The symbols move the states like this.
z114 h z75
z114 v z927
z114 t z500
z188 h z988
z188 v z672
z188 t z510
z795 h z555
z795 v z970
z795 t z950
z452 h z364
z452 v z102
z452 t z935
z935 h z781
z935 v z72
z935 t z981
z405 h z428
z405 v z795
z405 t z861
z781 h z315
z781 v z732
z781 t z143
z102 h z665
z102 v z181
z102 t z72
z981 h z143
z981 v z339
z981 t z795
z274 h z927
z274 v z353
z274 t z617
z268 h z782
z268 v z605
z268 t z977
z732 h z430
z732 v z700
z732 t z883
z606 h z803
z606 v z268
z606 t z494
z693 h z792
z693 v z167
z693 t z782
z364 h z700
z364 v z665
z364 t z781
z927 h z671
z927 v z231
z927 t z737
z812 h z687
z812 v z876
z812 t z299
z320 h z452
z320 v z792
z320 t z417
z339 h z883
z339 v z781
z339 t z970
z500 h z529
z500 v z737
z500 t z988
z578 h z762
z578 v z494
z578 t z129
z276 h z617
z276 v z87
z276 t z435
z999 h z508
z999 v z422
z999 t z367
z247 h z804
z247 v z687
z247 t z892
z950 h z499
z950 v z428
z950 t z206
z129 h z181
z129 v z769
z129 t z452
z219 h z950
z219 v z405
z219 t z430
z510 h z444
z510 v z960
z510 t z220
z803 h z417
z803 v z782
z803 t z812
z748 h z960
z748 v z188
z748 t z459
z700 h z861
z700 v z219
z700 t z315
z988 h z127
z988 v z785
z988 t z444
z220 h z268
z220 v z92
z220 t z508
z782 h z683
z782 v z320
z782 t z876
z206 h z306
z206 v z161
z206 t z927
z422 h z606
z422 v z220
z422 t z621
z353 h z231
z353 v z206
z353 t z114
z605 h z320
z605 v z693
z605 t z803
z785 h z367
z785 v z529
z785 t z633
z161 h z748
z161 v z499
z161 t z231
z883 h z274
z883 v z315
z883 t z276
z671 h z220
z671 v z459
z671 t z999
z127 h z619
z127 v z367
z127 t z693
z143 h z87
z143 v z883
z143 t z555
z167 h z129
z167 v z619
z167 t z320
z430 h z206
z430 v z861
z430 t z274
z762 h z247
z762 v z812
z762 t z181
z892 h z405
z892 v z155
z892 t z700
z665 h z219
z665 v z892
z665 t z732
z181 h z892
z181 v z299
z181 t z364
z459 h z92
z459 v z510
z459 t z422
z737 h z999
z737 v z75
z737 t z785
z801 h z339
z801 v z935
z801 t z804
z621 h z494
z621 v z508
z621 t z619
z861 h z161
z861 v z950
z861 t z353
z672 h z785
z672 v z500
z672 t z960
z970 h z276
z970 v z143
z970 t z428
z633 h z167
z633 v z127
z633 t z605
z508 h z977
z508 v z606
z508 t z578
z494 h z812
z494 v z977
z494 t z769
z529 h z621
z529 v z999
z529 t z127
z687 h z981
z687 v z801
z687 t z155
z555 h z162
z555 v z276
z555 t z499
z162 h z500
z162 v z617
z162 t z188
z617 h z737
z617 v z114
z617 t z672
z315 h z353
z315 v z430
z315 t z87
z428 h z435
z428 v z555
z428 t z161
z155 h z795
z155 v z804
z155 t z219
z683 h z72
z683 v z452
z683 t z801
z72 h z732
z72 v z364
z72 t z339
z444 h z693
z444 v z633
z444 t z268
z435 h z672
z435 v z162
z435 t z748
z619 h z769
z619 v z578
z619 t z792
z960 h z633
z960 v z988
z960 t z92
z367 h z578
z367 v z621
z367 t z167
z75 h z422
z75 v z671
z75 t z529
z876 h z801
z876 v z417
z876 t z247
z769 h z299
z769 v z762
z769 t z102
z417 h z935
z417 v z683
z417 t z687
z231 h z459
z231 v z306
z231 t z75
z92 h z605
z92 v z444
z92 t z606
z977 h z876
z977 v z803
z977 t z762
z499 h z188
z499 v z435
z499 t z306
z792 h z102
z792 v z129
z792 t z683
z804 h z970
z804 v z981
z804 t z405
z87 h z114
z87 v z274
z87 t z162
z306 h z510
z306 v z748
z306 t z671
z299 h z155
z299 v z247
z299 t z665

The rows follow the links: the fewer symbols apart two states are, the more alike their rows tend to be.

Row, then state:
(-226, -214, -166, -194, -248, +607, -257, +325, +230, +405, -182, -191, +76, -286, -431, -355, -14, +369, +380, -48, -116, +1056, -230, -60, -568, +151, +277, +569, -803, -388, -167, +269, -239, +259, -20, +412, +378, -19, +96, +904, -582); state z444
(-321, +134, +390, -447, -33, -174, +558, -130, +806, -115, +753, +605, -418, +503, +221, +230, -192, +467, -286, -380, +287, +249, +28, +171, +359, -189, -365, -490, +95, +222, -816, -222, -224, +721, -219, +367, -59, -21, +26, -609, -265); state z102
(+101, +227, +296, -24, +154, -549, +442, -429, +258, -362, +471, +444, -133, +528, +317, +307, -170, -18, -491, -125, +282, -788, +253, +151, +495, -185, -310, -693, +686, +381, -206, -283, +94, +61, -165, -146, -344, -3, -156, -1048, +371); state z804
(-37, -192, -238, -40, -239, +570, -310, +40, +260, +367, -314, -238, +268, -327, -611, -510, -145, +383, +255, -1, -43, +850, -137, -133, -788, +207, +358, +653, -771, -530, -69, +243, -187, +177, -170, +361, +370, -14, -89, +723, -568); state z220
(-136, -198, -224, -137, -197, +594, -249, +213, +255, +388, -297, -223, +216, -313, -549, -442, -81, +412, +308, +3, -47, +946, -192, -98, -726, +145, +334, +597, -785, -458, -88, +250, -242, +243, -96, +397, +377, -12, +3, +811, -576); state z92
(+217, +21, -291, +363, -25, +381, -490, -164, -197, +525, -548, -551, +332, -656, -412, -695, +10, +164, +155, +13, +0, +395, -223, -421, -708, +257, +369, +680, -784, -545, +159, +207, +68, -96, -229, +78, +353, +150, -192, +536, -426); state z785
(+199, +6, -324, +373, +47, +372, -573, +20, -471, +461, -651, -605, +263, -778, -264, -558, +216, -46, +285, +78, -150, +304, -308, -449, -567, +259, +390, +649, -703, -433, +351, +168, +169, -286, -66, -111, +300, +206, -140, +701, -262); state z960
(+20, -166, -269, +84, -214, +534, -382, -72, +185, +406, -407, -292, +364, -394, -663, -607, -163, +358, +218, -51, -11, +761, -155, -221, -801, +193, +375, +629, -803, -573, -34, +251, -157, +111, -254, +303, +337, +48, -126, +591, -570); state z422
(+183, -359, -496, +130, -177, +382, -513, +312, -390, +48, -702, -405, +565, -304, -660, -113, -66, -245, +416, +414, -322, +90, +22, +86, -611, +87, +423, +562, -121, -383, +751, +413, -45, -536, +188, -74, +141, -192, -17, +833, +146); state z500
(-317, -242, -102, -257, -188, +543, -231, +427, +176, +433, -164, -185, -46, -326, -293, -306, +72, +334, +386, -78, -162, +1134, -238, -133, -474, +162, +159, +544, -801, -356, -210, +216, -228, +312, +52, +377, +402, +4, +168, +934, -611); state z633
(-362, +55, +260, -360, -155, +281, +179, -47, +772, +338, +373, +203, -261, -9, -98, -287, -94, +715, -52, -398, +226, +922, -222, -111, -193, +112, -99, +73, -637, -180, -821, -49, -259, +752, -310, +556, +274, +108, +21, +93, -783); state z578
(-539, +37, +315, -524, -138, +247, +310, +306, +627, +249, +523, +293, -475, +109, +158, -25, +15, +533, +76, -333, +87, +1037, -179, +45, +83, +6, -179, -30, -516, -20, -866, -48, -297, +792, -80, +494, +212, +37, +210, +227, -611); state z803
(-484, -12, +281, -532, -186, +264, +250, +194, +695, +244, +470, +280, -378, +128, +16, -94, -51, +663, +62, -373, +129, +1034, -207, +1, -35, +8, -158, +3, -559, -51, -848, -40, -314, +790, -155, +533, +230, +23, +157, +173, -701); state z977
(+397, -259, -430, +195, -59, -125, -164, +9, -326, -435, -447, -43, +647, +235, -461, +314, -265, -519, +81, +490, -188, -788, +386, +359, -153, -135, +209, -13, +682, -7, +895, +230, +48, -708, +222, -284, -247, -301, -59, -14, +730); state z87
(-558, +151, +465, -458, +17, +94, +354, +273, +350, +253, +609, +236, -758, +40, +574, +14, +247, +432, +17, -426, +75, +846, -280, -119, +410, +16, -297, -169, -411, +216, -884, -179, -142, +692, +23, +334, +148, +149, +279, +112, -551); state z792
(-330, +179, +520, -337, +130, -368, +523, +156, +142, -233, +691, +456, -678, +429, +760, +514, +200, -23, -190, -225, +66, -110, +31, +146, +831, -155, -470, -639, +450, +531, -523, -300, +13, +339, +166, -18, -254, +43, +255, -491, +118); state z935
(+269, -384, -511, +213, -196, +340, -481, +189, -319, +21, -672, -362, +714, -231, -720, -147, -151, -220, +319, +405, -248, +25, +113, +110, -667, +101, +455, +544, -65, -388, +781, +397, -46, -539, +138, -30, +120, -216, -68, +710, +181); state z672
(+472, +77, -119, +404, +172, -451, -61, -341, -444, -392, -214, -73, +294, +102, +45, +212, -73, -532, -203, +255, -14, -1209, +263, +70, +201, -93, +10, -248, +722, +172, +602, -105, +301, -632, +56, -491, -327, -93, -206, -612, +696); state z430
(+107, -199, -386, +277, -41, +388, -576, +364, -609, +271, -639, -600, +319, -569, -276, -273, +211, -268, +439, +274, -324, +284, -164, -165, -444, +182, +378, +647, -465, -364, +598, +271, +77, -503, +222, -167, +239, +30, +77, +918, -48); state z671
(+367, -322, -437, +179, -59, -101, -203, +124, -409, -417, -468, -77, +593, +137, -389, +352, -207, -557, +133, +496, -262, -747, +340, +375, -142, -108, +226, +61, +664, -14, +944, +262, +60, -734, +288, -354, -185, -282, -34, +104, +714); state z274
(-261, +244, +203, -68, +2, +288, +15, -115, +310, +533, +176, -120, -384, -402, +141, -567, +169, +602, +4, -421, +186, +877, -404, -453, -200, +168, -24, +271, -933, -218, -743, -114, -50, +622, -308, +338, +340, +327, -25, +230, -795); state z605
(+473, -233, -555, +432, -99, +215, -477, -192, -301, -26, -751, -395, +777, -270, -756, -280, -296, -248, +149, +405, -136, -348, +130, +2, -734, +76, +459, +461, +28, -419, +818, +299, +52, -595, -26, -164, +52, -164, -262, +261, +251); state z306

Each walk starts at a row. The symbols on each line, taken left to right, move it on to the next state.
Each answer is a row, close to the row of the state it stands for.
---
(+155, -96, -326, +299, -16, +389, -596, +234, -591, +327, -677, -636, +252, -652, -219, -344, +187, -188, +404, +232, -247, +283, -207, -292, -426, +223, +366, +659, -497, -349, +476, +233, +118, -414, +173, -163, +233, +97, -4, +894, -98)
t v h h h t
(-392, +99, +487, -437, +78, -308, +550, +202, +269, -234, +714, +482, -661, +481, +670, +525, +151, +31, -160, -219, +36, +40, +26, +218, +805, -167, -463, -615, +438, +526, -562, -230, -97, +397, +166, +51, -210, -41, +267, -456, +72)
v v t h t
(+429, -276, -422, +221, -72, -198, -129, -129, -263, -438, -391, +24, +662, +265, -483, +278, -321, -506, -34, +466, -116, -899, +360, +362, -188, -134, +220, -8, +741, -27, +852, +222, +32, -649, +134, -292, -254, -299, -177, -166, +706)
---
(-332, +120, +242, -252, -139, +312, +175, -103, +664, +399, +359, +126, -284, -99, -78, -412, -35, +706, -49, -424, +216, +920, -274, -223, -270, +100, -64, +114, -753, -203, -820, -61, -201, +747, -359, +528, +288, +162, -32, +58, -792)
v v h h
(-416, +54, +459, -475, +41, -253, +597, +238, +412, -262, +747, +548, -602, +520, +579, +505, +43, +128, -132, -214, +141, +108, +54, +279, +698, -160, -458, -584, +415, +476, -639, -235, -176, +472, +120, +159, -187, -60, +282, -392, +28)
h t h h h h v
(+94, -77, -311, +246, -125, +455, -408, -145, +108, +447, -460, -373, +352, -493, -588, -628, -124, +336, +152, -25, +30, +600, -211, -284, -855, +193, +351, +623, -827, -580, +22, +188, -62, +86, -237, +268, +359, +63, -212, +552, -509)
---
(-577, -6, +374, -539, -111, +220, +303, +357, +546, +227, +554, +287, -597, +119, +287, +42, +132, +497, +51, -360, +71, +995, -243, +5, +171, -6, -265, -81, -476, +82, -866, -108, -263, +766, -23, +463, +203, +66, +277, +246, -605)
h v h v
(-102, +353, +421, -105, +222, -496, +408, -207, +57, -225, +583, +392, -499, +368, +703, +332, +140, -51, -363, -219, +191, -554, +80, +28, +775, -127, -416, -658, +531, +497, -408, -353, +105, +194, -60, -178, -306, +141, +46, -877, +191)
v v t h h h h
(+204, +23, -292, +393, +6, +374, -546, -66, -349, +495, -627, -635, +317, -727, -320, -663, +127, +72, +215, +47, -52, +360, -272, -463, -666, +259, +347, +662, -758, -490, +231, +115, +171, -194, -151, -54, +327, +226, -210, +605, -343)
---
(-406, +46, +406, -509, -21, -193, +584, +172, +533, -228, +771, +564, -563, +573, +421, +483, -56, +192, -182, -233, +122, +177, +75, +314, +617, -225, -416, -572, +331, +410, -669, -204, -234, +580, +46, +201, -145, -89, +265, -422, -46)
t h h t t v h
(+191, -64, -289, +358, +51, +367, -586, +154, -594, +378, -631, -645, +243, -713, -214, -480, +237, -110, +368, +127, -221, +292, -225, -383, -477, +255, +351, +698, -630, -390, +412, +202, +160, -366, +109, -156, +265, +147, -35, +819, -205)
h h v h h
(-356, +53, +402, -504, -32, -145, +604, -23, +773, -143, +760, +629, -460, +568, +261, +305, -130, +430, -234, -310, +222, +255, +50, +253, +418, -160, -373, -551, +212, +323, -760, -218, -273, +678, -148, +369, -116, -64, +109, -573, -178)
---
(-553, +251, +483, -365, +92, +20, +338, +201, +303, +251, +643, +227, -758, +9, +637, +6, +310, +402, -11, -436, +101, +731, -276, -197, +451, -8, -378, -242, -425, +210, -902, -251, -91, +714, -40, +283, +118, +207, +276, -14, -515)
h v t t t v h
(+334, -306, -387, +207, +6, -75, -276, +184, -539, -371, -514, -183, +528, +88, -336, +324, -88, -603, +184, +497, -263, -664, +303, +304, -98, -66, +239, +78, +619, -23, +967, +249, +91, -764, +334, -351, -182, -289, -22, +216, +746)
h t v t t
(-364, -62, +66, -195, -81, +466, -194, +449, +72, +483, -48, -222, -312, -437, +41, -372, +259, +331, +345, -164, -132, +1129, -379, -199, -240, +195, +104, +469, -895, -254, -371, +75, -158, +342, +46, +307, +390, +147, +210, +871, -630)
---
(-368, +135, +160, -101, +20, +387, -126, +262, +46, +578, +23, -267, -402, -502, +210, -402, +348, +381, +239, -278, -25, +1033, -439, -430, -141, +245, +18, +360, -938, -211, -545, -61, -36, +440, -54, +284, +376, +271, +149, +652, -747)
t t t h
(-180, +315, +459, -170, +193, -494, +457, -65, +84, -209, +630, +363, -585, +376, +777, +391, +199, -64, -320, -248, +129, -391, +38, +14, +838, -171, -478, -650, +445, +543, -460, -363, +117, +226, +33, -131, -286, +122, +100, -767, +214)
h v t t t v h
(+78, -301, -404, +200, -96, +396, -540, +369, -557, +206, -714, -497, +390, -460, -399, -187, +111, -271, +469, +332, -345, +277, -85, -75, -503, +139, +394, +636, -303, -342, +638, +336, +34, -509, +266, -135, +175, -67, +68, +940, +45)
---
(-278, +199, +423, -378, -32, -162, +560, -236, +765, -32, +732, +503, -443, +437, +260, +72, -136, +531, -347, -421, +322, +260, +11, +84, +327, -97, -344, -475, +10, +216, -847, -262, -181, +753, -305, +391, -42, +47, +20, -642, -361)
t t t v t
(+540, -121, -336, +357, +3, -265, -123, -324, -232, -418, -361, -11, +603, +234, -352, +179, -281, -445, -193, +389, -3, -1070, +355, +224, -114, -119, +160, -97, +735, +36, +784, +134, +142, -631, +6, -390, -273, -222, -256, -472, +712)
t t v v v
(+349, -341, -573, +281, -152, +287, -480, +25, -273, -18, -726, -349, +781, -211, -750, -176, -200, -258, +268, +442, -200, -104, +129, +121, -722, +60, +476, +548, -53, -384, +795, +374, -19, -568, +46, -79, +75, -196, -182, +578, +219)
---
(-393, +32, +108, -137, -39, +451, -119, +323, -1, +515, -33, -236, -360, -480, +159, -362, +351, +361, +317, -213, -76, +1057, -433, -352, -180, +237, +56, +450, -887, -256, -452, +46, -81, +380, +50, +284, +358, +201, +217, +779, -667)
t v t v
(-467, +292, +501, -311, +125, -20, +364, +108, +340, +239, +595, +236, -805, +8, +644, -35, +293, +418, -98, -489, +161, +642, -304, -231, +450, +32, -351, -225, -400, +234, -942, -316, -33, +694, -84, +257, +98, +249, +176, -146, -539)
t v t t h
(+406, +106, -131, +391, +201, -467, -42, -276, -507, -387, -196, -27, +198, +109, +153, +298, -6, -578, -190, +244, -26, -1184, +252, +54, +323, -85, -62, -264, +751, +259, +587, -100, +301, -632, +100, -555, -330, -23, -149, -575, +721)
---
(-289, +230, +204, -58, +31, +281, -102, -12, +169, +548, +139, -187, -419, -485, +198, -533, +246, +484, +58, -394, +113, +920, -458, -491, -129, +201, -1, +329, -965, -232, -681, -111, +24, +514, -240, +302, +302, +340, +62, +369, -794)
h t v t t
(+68, +307, +339, +23, +156, -569, +424, -441, +190, -338, +525, +401, -274, +437, +427, +285, -65, -44, -451, -174, +265, -756, +143, +55, +581, -141, -395, -705, +590, +439, -308, -327, +110, +133, -190, -141, -324, +26, -85, -1050, +294)
t v t h
(+316, -217, -371, +330, +77, -51, -370, +195, -758, -254, -569, -313, +452, -111, -169, +239, +61, -682, +226, +478, -284, -644, +176, +142, -60, +0, +251, +158, +493, +18, +960, +203, +192, -863, +389, -459, -149, -119, +8, +279, +656)
